Below are the code and all the weights of a small trained network. Each question names an input and a class and asks about switching units off, where a switched-off unit gives its printed mean instead of its output.

import numpy as np


def w(rows, s, z=0):
    codes = np.array(rows[::2]) - 128.0
    scale = np.full(codes.shape[1], s)
    scale[-1] = z or s
    return codes * scale


def norm(h):
    return h / np.sqrt((h * h).mean(-1, keepdims=True) + 1e-5)


def f(y):
    return np.maximum(y, 0)


def log_softmax(a):
    a = a - a.max(-1, keepdims=True)
    return a - np.log(np.exp(a).sum(-1, keepdims=True))


def net(x, mask):
    res = np.array(x, float).reshape(1, 6) / 4 @ E
    u = 0
    for l in range(3):
        y = f(norm(res) @ A[l][:, :-1].T + A[l][:, -1])
        res = res + np.where(mask[u : u + 11], y, B[l][:, -1]) @ B[l][:, :-1]
        u += 11
    return log_softmax(norm(res)[-1] @ U[:, :-1].T + U[:, -1])


A, B = {}, {}
E = w([
[137,79,147,114,187,4,80,201],'x0',
[241,201,71,194,64,105,107,212],'x1',
[130,34,45,8,230,179,214,50],'x2',
[20,116,62,126,216,112,23,232],'x3',
[119,162,202,45,199,78,202,85],'x4',
[65,239,72,101,128,90,199,125],'x5',
],0.0034)
A[0] = w([
[123,110,213,113,173,112,120,126,70],'0.n0',
[67,119,111,162,117,125,91,163,83],'0.n1',
[59,184,92,123,158,172,116,151,1],'0.n2',
[69,56,67,115,193,30,99,181,49],'0.n3',
[33,177,104,147,106,165,93,158,147],'0.n4',
[145,30,254,144,119,122,93,111,143],'0.n5',
[50,160,137,134,146,166,108,142,54],'0.n6',
[165,195,171,151,129,40,82,204,96],'0.n7',
[145,81,86,147,166,163,78,164,24],'0.n8',
[154,101,131,96,166,105,114,150,88],'0.n9',
[164,44,73,166,105,178,51,173,100],'0.n10',
],0.012,0.0022)
B[0] = w([
[143,37,116,106,147,137,150,125,190],'0.n0',
[109,192,163,135,97,114,174,86,186],'0.n1',
[88,74,139,87,155,116,116,88,177],'0.n2',
[31,67,192,185,158,54,148,6,255],'0.n3',
[112,111,215,128,72,71,151,47,206],'0.n4',
[51,60,171,129,117,110,34,136,240],'0.n5',
[107,94,174,97,117,128,114,97,173],'0.n6',
[145,195,50,205,120,102,95,193,250],'0.n7',
[144,113,56,77,182,155,115,204,193],'0.n8',
[106,101,126,99,144,76,130,128,175],'0.n9',
[218,160,45,123,148,215,152,224,241],'0.n10',
],0.014,0.0078)
A[1] = w([
[148,167,98,120,130,63,117,125,39],'1.n0',
[142,117,112,139,185,84,150,144,7],'1.n1',
[131,88,112,75,163,114,163,89,168],'1.n2',
[143,219,129,144,84,73,117,169,56],'1.n3',
[149,118,77,214,18,156,133,108,142],'1.n4',
[145,143,101,149,104,175,89,101,122],'1.n5',
[234,181,127,88,141,146,249,99,131],'1.n6',
[152,201,146,231,72,154,104,170,101],'1.n7',
[204,160,87,83,162,167,204,112,65],'1.n8',
[125,175,122,141,80,118,140,105,51],'1.n9',
[202,142,121,158,78,30,156,133,69],'1.n10',
],0.011,0.002)
B[1] = w([
[179,140,148,149,126,91,77,136,162],'1.n0',
[125,156,98,198,99,107,83,95,156],'1.n1',
[115,147,82,125,36,105,129,83,234],'1.n2',
[73,215,152,115,82,142,105,120,215],'1.n3',
[146,193,173,165,70,49,135,135,231],'1.n4',
[211,100,162,122,111,100,127,102,168],'1.n5',
[194,151,32,139,111,163,218,59,204],'1.n6',
[111,228,175,81,68,109,89,109,254],'1.n7',
[168,103,124,74,160,193,246,110,195],'1.n8',
[134,131,145,144,113,133,75,161,169],'1.n9',
[96,181,122,124,109,142,56,142,199],'1.n10',
],0.012,0.0073)
A[2] = w([
[63,62,248,122,180,119,155,89,7],'2.n0',
[190,104,198,124,121,167,150,101,106],'2.n1',
[141,103,204,155,131,165,137,117,99],'2.n2',
[85,168,169,108,161,129,155,165,39],'2.n3',
[96,90,138,109,108,107,156,124,81],'2.n4',
[178,98,162,114,157,61,131,176,84],'2.n5',
[198,94,202,125,98,144,167,121,59],'2.n6',
[97,137,170,105,158,136,183,154,95],'2.n7',
[116,131,148,140,129,111,146,173,64],'2.n8',
[80,144,184,101,173,129,163,150,97],'2.n9',
[137,68,124,185,161,87,138,170,42],'2.n10',
],0.013,0.0018)
B[2] = w([
[111,21,201,12,2,146,120,39,245],'2.n0',
[18,161,76,143,74,113,138,111,150],'2.n1',
[88,149,76,36,119,41,125,117,145],'2.n2',
[153,101,111,185,75,166,80,120,133],'2.n3',
[186,129,218,168,140,152,82,68,183],'2.n4',
[117,187,60,110,223,159,108,88,136],'2.n5',
[81,205,112,152,144,74,112,20,151],'2.n6',
[208,101,101,156,125,99,50,71,131],'2.n7',
[185,140,110,145,113,84,114,87,134],'2.n8',
[197,17,117,188,81,173,45,97,140],'2.n9',
[137,203,145,138,230,87,235,96,157],'2.n10',
],0.01,0.012)
U = w([
[66,36,198,90,117,92,117,53,168],'0',
[183,168,71,102,116,175,232,97,132],'1',
[105,103,99,178,226,80,121,161,93],'2',
[135,119,255,134,194,184,201,207,3],'3',
[135,240,156,153,72,100,70,176,162],'4',
[187,96,90,91,187,219,128,247,108],'5',
],0.01,0.0073)

Each question gives the input, the list of numbers given to net, and the class t.
The units are the neurons (one row each of A and B). Each row of codes is followed by its name. A weight is (code - 128) times the scale printed after its matrix; where a second scale follows, it is the last column's (A, B and U).
mask holds one flag per neuron, layer by layer. A switched-off neuron (its flag False) gives its mean, the last column of its row in B, instead of its output. The means were averaged over made-up inputs and are rounded, as every weight is.
A unit's drop is (log p(t) with every unit on - log p(t) with that unit switched off) / (log p(t) with every unit on - log p(t) with every unit switched off).
The circuit of an input: a set's keep is (log p(t) with only the set's units on - log p(t) with every unit switched off) / (log p(t) with every unit on - log p(t) with every unit switched off). Starting from the 12 units with the biggest drops (on a tie, the unit counted first), units are removed one at a time, each time the one whose removal leaves the highest keep (on an exact tie, the one counted first), for as long as the keep stays at least 0.8.
units of the circuit, in order: the units of the circuit, biggest drop first
top k neurons: the k neurons with the biggest drops, biggest first
k most important neurons of layer l: the k neurons of layer l with the biggest drops, biggest first
drop when u is switched off: that unit's drop, to one decimal
input [-6,0,1,-2,-7,-5], class 1: units of the circuit, in order -> [0.n10]
input [5,5,4,-8,-1,4], class 1: units of the circuit, in order -> [0.n5; 1.n6]
input [-4,-3,-2,-1,-8,-1], class 1: top 2 neurons -> [0.n10; 0.n7]
input [-2,-2,7,3,-1,-8], class 5: units of the circuit, in order -> [0.n10; 0.n8]
input [-6,-4,3,6,-4,-6], class 5: units of the circuit, in order -> [0.n10; 0.n8]
input [-7,-7,6,-2,-3,1], class 1: top 2 neurons -> [0.n5; 0.n3]
input [-1,5,0,6,-1,1], class 4: top 3 neurons -> [0.n7; 0.n10; 0.n1]
input [1,8,7,3,-5,6], class 1: top 4 neurons -> [0.n5; 0.n10; 2.n0; 0.n8]
input [2,3,2,4,1,-3], class 2: top 2 neurons -> [0.n3; 0.n10]
input [3,2,5,3,-3,-3], class 1: top 2 neurons -> [0.n10; 0.n5]
input [7,3,-2,0,8,0], class 2: 3 most important neurons of layer 0 -> [0.n7; 0.n3; 0.n0]
input [2,5,5,-7,-1,-2], class 1: 4 most important neurons of layer 0 -> [0.n3; 0.n7; 0.n5; 0.n4]
input [-5,8,0,5,-1,-7], class 5: 2 most important neurons of layer 0 -> [0.n10; 0.n8]
input [4,5,0,5,-2,-3], class 4: units of the circuit, in order -> [0.n7]
input [-2,3,-2,4,1,-5], class 4: 2 most important neurons of layer 1 -> [1.n7; 1.n3]
input [7,-1,-7,-1,1,1], class 4: drop when 0.n7 is switched off -> 4.2
input [2,3,2,-1,-8,-4], class 5: drop when 0.n8 is switched off -> 0.1
input [4,6,1,5,4,-8], class 2: drop when 0.n3 is switched off -> 0.2
